Here is a tiny trained network, its code and every weight. The questions are about switching its units off for an input and a class, where a switched-off unit gives its printed mean instead of its output.

import numpy as np


def w(rows, s, z=0):
    codes = np.array(rows[::2]) - 128.0
    scale = np.full(codes.shape[1], s)
    scale[-1] = z or s
    return codes * scale


def norm(h):
    return h / np.sqrt((h * h).mean(-1, keepdims=True) + 1e-5)


def f(y):
    return np.maximum(y, 0)


def log_softmax(a):
    a = a - a.max(-1, keepdims=True)
    return a - np.log(np.exp(a).sum(-1, keepdims=True))


def net(x, mask):
    res = np.array(x, float).reshape(1, 7) / 4 @ E
    u = 0
    for l in range(4):
        y = f(norm(res) @ A[l][:, :-1].T + A[l][:, -1])
        res = res + np.where(mask[u : u + 7], y, B[l][:, -1]) @ B[l][:, :-1]
        u += 7
    return log_softmax(norm(res)[-1] @ U[:, :-1].T + U[:, -1])


A, B = {}, {}
E = w([
[197,121,64,198,9],'x0',
[62,54,186,150,33],'x1',
[177,85,149,14,138],'x2',
[182,162,178,132,194],'x3',
[67,178,89,165,47],'x4',
[169,4,104,171,178],'x5',
[95,116,80,212,149],'x6',
],0.0041)
A[0] = w([
[59,129,99,253,91,37],'0.n0',
[178,121,95,147,198,4],'0.n1',
[151,153,120,220,153,21],'0.n2',
[128,34,216,159,152,98],'0.n3',
[100,117,124,132,155,98],'0.n4',
[116,140,105,113,166,65],'0.n5',
[92,112,70,39,153,30],'0.n6',
],0.0062,0.003)
B[0] = w([
[93,140,60,255,129,252],'0.n0',
[112,115,126,162,69,168],'0.n1',
[74,174,124,179,108,178],'0.n2',
[94,179,168,19,149,231],'0.n3',
[161,133,182,108,122,148],'0.n4',
[117,128,150,125,136,145],'0.n5',
[75,101,177,141,155,164],'0.n6',
],0.0059,0.0029)
A[1] = w([
[109,180,184,134,198,107],'1.n0',
[166,133,118,190,115,180],'1.n1',
[100,173,173,82,33,42],'1.n2',
[163,106,123,154,228,5],'1.n3',
[107,131,150,149,255,14],'1.n4',
[153,138,190,138,189,119],'1.n5',
[148,143,143,99,185,91],'1.n6',
],0.0064,0.0031)
B[1] = w([
[181,20,23,83,140,237],'1.n0',
[126,119,238,193,159,251],'1.n1',
[34,136,255,130,52,196],'1.n2',
[57,199,185,164,27,173],'1.n3',
[18,56,169,33,230,212],'1.n4',
[101,25,120,123,191,222],'1.n5',
[104,91,61,154,163,208],'1.n6',
],0.0043,0.0027)
A[2] = w([
[137,202,135,86,236,151],'2.n0',
[147,130,189,166,147,92],'2.n1',
[115,154,26,154,190,129],'2.n2',
[204,44,71,135,106,20],'2.n3',
[226,85,133,121,111,112],'2.n4',
[135,254,83,119,74,117],'2.n5',
[237,101,55,124,137,3],'2.n6',
],0.0066,0.0032)
B[2] = w([
[169,68,48,131,178,252],'2.n0',
[166,80,187,105,136,151],'2.n1',
[91,89,217,174,149,217],'2.n2',
[122,181,72,71,113,166],'2.n3',
[153,132,34,123,134,184],'2.n4',
[88,2,240,90,166,213],'2.n5',
[177,163,57,96,78,162],'2.n6',
],0.0059,0.0032)
A[3] = w([
[118,135,83,68,238,106],'3.n0',
[220,109,172,54,162,93],'3.n1',
[37,78,180,84,4,180],'3.n2',
[191,190,176,80,196,48],'3.n3',
[181,185,90,126,197,2],'3.n4',
[193,245,177,89,181,57],'3.n5',
[139,27,41,145,12,64],'3.n6',
],0.0043,0.0026)
B[3] = w([
[101,77,123,116,153,230],'3.n0',
[149,102,117,197,202,203],'3.n1',
[254,231,149,189,91,253],'3.n2',
[171,77,95,173,153,146],'3.n3',
[156,156,84,138,67,136],'3.n4',
[201,88,108,148,155,134],'3.n5',
[141,238,36,147,228,178],'3.n6',
],0.0052,0.0032)
U = w([
[97,52,134,73,230,199],'0',
[185,141,33,99,128,4],'1',
[117,171,219,65,52,38],'2',
[99,153,125,248,103,236],'3',
],0.015,0.0031)

Each question gives the input, the list of numbers given to net, and the class t.
The units are the neurons (one row each of A and B). Each row of codes is followed by its name. A weight is (code - 128) times the scale printed after its matrix; where a second scale follows, it is the last column's (A, B and U).
mask holds one flag per neuron, layer by layer. A switched-off neuron (its flag False) gives its mean, the last column of its row in B, instead of its output. The means were averaged over made-up inputs and are rounded, as every weight is.
A unit's drop is (log p(t) with every unit on - log p(t) with that unit switched off) / (log p(t) with every unit on - log p(t) with every unit switched off).
The circuit of an input: a set's keep is (log p(t) with only the set's units on - log p(t) with every unit switched off) / (log p(t) with every unit on - log p(t) with every unit switched off). Starting from the 12 units with the biggest drops (on a tie, the unit counted first), units are removed one at a time, each time the one whose removal leaves the highest keep (on an exact tie, the one counted first), for as long as the keep stays at least 0.8.
circuit, biggest first: the units of the circuit, biggest drop first
unit that matters most: the unit with the biggest drop
top k neurons: the k neurons with the biggest drops, biggest first
top k neurons in layer l: the k neurons of layer l with the biggest drops, biggest first
drop of u: that unit's drop, to one decimal
input [0,-3,1,4,-8,-5,-5], class 1: top 2 neurons => (2.n5, 1.n0)
input [2,2,5,0,3,1,-3], class 2: circuit, biggest first => (1.n2)
input [-1,-4,7,-2,5,-5,3], class 2: circuit, biggest first => (1.n2, 3.n2)
input [-1,7,4,0,0,-2,7], class 2: circuit, biggest first => (0.n3, 2.n0, 1.n2)
input [3,-2,4,-2,-4,-1,8], class 1: top 3 neurons => (0.n0, 2.n3, 0.n1)
input [6,-8,7,-1,2,-5,-7], class 0: top 2 neurons in layer 2 => (2.n5, 2.n0)
input [2,5,7,-5,3,8,-8], class 1: top 2 neurons => (3.n6, 2.n4)
input [8,3,0,2,-8,-7,1], class 2: top 2 neurons in layer 1 => (1.n2, 1.n0)
input [3,-6,7,5,-1,4,0], class 1: top 2 neurons => (2.n6, 0.n1)
input [3,-8,3,5,6,0,-3], class 0: top 2 neurons in layer 2 => (2.n5, 2.n2)
input [2,-5,3,-3,1,6,-7], class 1: drop of 2.n6 => 0.0
input [-2,4,5,-8,4,3,-3], class 2: drop of 0.n0 => 0.1
input [4,-5,-4,0,3,-2,-7], class 2: drop of 2.n5 => 0.2
input [4,1,6,3,7,-4,3], class 2: unit that matters most => 2.n5
